Here is a tiny trained network, its code and every weight. The questions are about switching its units off for an input and a class, where a switched-off unit gives its printed mean instead of its output.

import numpy as np


def w(rows, s, z=0):
    codes = np.array(rows[::2]) - 128.0
    scale = np.full(codes.shape[1], s)
    scale[-1] = z or s
    return codes * scale


def f(y):
    return y / 2 * (1 + np.tanh(0.7978845608 * (y + 0.044715 * y**3)))


def log_softmax(a):
    a = a - a.max(-1, keepdims=True)
    return a - np.log(np.exp(a).sum(-1, keepdims=True))


def net(x, mask):
    res = np.array(x, float).reshape(1, 4) / 4 @ E
    y = f(res @ A[0][:, :-1].T + A[0][:, -1])
    res = res + np.where(mask, y, B[0][:, -1]) @ B[0][:, :-1]
    return log_softmax(res[-1] @ U[:, :-1].T + U[:, -1])


A, B = {}, {}
E = w([
[128,126,126,128,128,123,126,131],'x0',
[240,112,45,102,143,150,177,131],'x1',
[110,98,113,106,145,254,57,228],'x2',
[174,81,181,171,132,177,108,33],'x3',
],0.0078)
A[0] = w([
[76,184,76,63,137,79,145,215,3],'n0',
[10,141,207,155,111,102,80,140,100],'n1',
[197,2,209,245,126,200,83,28,93],'n2',
[24,148,219,163,125,122,62,132,89],'n3',
[121,118,120,105,162,234,62,177,73],'n4',
[91,57,105,103,143,215,76,192,100],'n5',
[223,104,51,70,174,154,187,151,42],'n6',
],0.0059,0.0046)
B[0] = w([
[55,180,90,68,246,147,154,140,168],'n0',
[202,85,36,139,166,163,98,84,213],'n1',
[47,226,99,54,226,131,153,196,254],'n2',
[198,101,15,113,150,158,82,64,209],'n3',
[116,101,165,175,169,2,220,29,212],'n4',
[118,107,159,181,126,36,223,70,226],'n5',
[180,78,21,125,171,154,72,64,186],'n6',
],0.0082,0.0049)
U = w([
[131,113,166,189,124,22,193,64,60],'0',
[133,127,138,135,117,147,116,144,254],'1',
[188,92,66,125,129,183,74,101,73],'2',
[66,188,131,39,167,155,131,176,58],'3',
[148,98,248,160,21,193,80,221,175],'4',
],0.013)

Each question gives the input, the list of numbers given to net, and the class t.
The units are the neurons (one row each of A and B). Each row of codes is followed by its name. A weight is (code - 128) times the scale printed after its matrix; where a second scale follows, it is the last column's (A, B and U).
mask holds one flag per neuron, in row order. A switched-off neuron (its flag False) gives its mean, the last column of its row in B, instead of its output. The means were averaged over made-up inputs and are rounded, as every weight is.
A unit's drop is (log p(t) with every unit on - log p(t) with that unit switched off) / (log p(t) with every unit on - log p(t) with every unit switched off).
The circuit of an input: a set's keep is (log p(t) with only the set's units on - log p(t) with every unit switched off) / (log p(t) with every unit on - log p(t) with every unit switched off). Starting from all 7 units, units are removed one at a time, each time the one whose removal leaves the highest keep (on an exact tie, the one counted first), for as long as the keep stays at least 0.8.
units of the circuit, in order: the units of the circuit, biggest drop first
most important unit: the unit with the biggest drop
k most important neurons: the k neurons with the biggest drops, biggest first
drop when u is switched off: that unit's drop, to one decimal
input [-7,-3,8,-2], class 0: 2 most important neurons => n4, n5
input [-3,-7,3,7], class 2: most important unit => n3
input [8,4,-7,-7], class 1: units of the circuit, in order => n4, n5
input [-4,1,-1,5], class 3: units of the circuit, in order => n2, n5
input [2,-3,-3,1], class 4: 2 most important neurons => n4, n5
input [1,-7,1,-6], class 2: units of the circuit, in order => n1, n3
input [8,-5,-7,-2], class 1: 2 most important neurons => n4, n5
input [-8,7,-7,3], class 1: 2 most important neurons => n4, n5
input [4,6,6,3], class 0: units of the circuit, in order => n4, n5
input [7,-3,-7,-8], class 3: units of the circuit, in order => n0, n5
input [2,-7,-5,-2], class 2: 2 most important neurons => n1, n3
input [-6,-7,-5,-3], class 2: 2 most important neurons => n1, n3
input [2,-8,7,0], class 2: 2 most important neurons => n3, n1
input [5,8,-7,-6], class 2: most important unit => n6
input [0,-6,6,8], class 3: 2 most important neurons => n2, n6
input [-3,-8,8,3], class 0: drop when n5 is switched off => 0.7
input [6,7,-5,-6], class 2: drop when n4 is switched off => 0.2
input [5,3,6,0], class 0: drop when n2 is switched off => 0.0
input [4,-5,8,-4], class 0: drop when n4 is switched off => 0.3
input [5,8,-4,0], class 2: units of the circuit, in order => n6
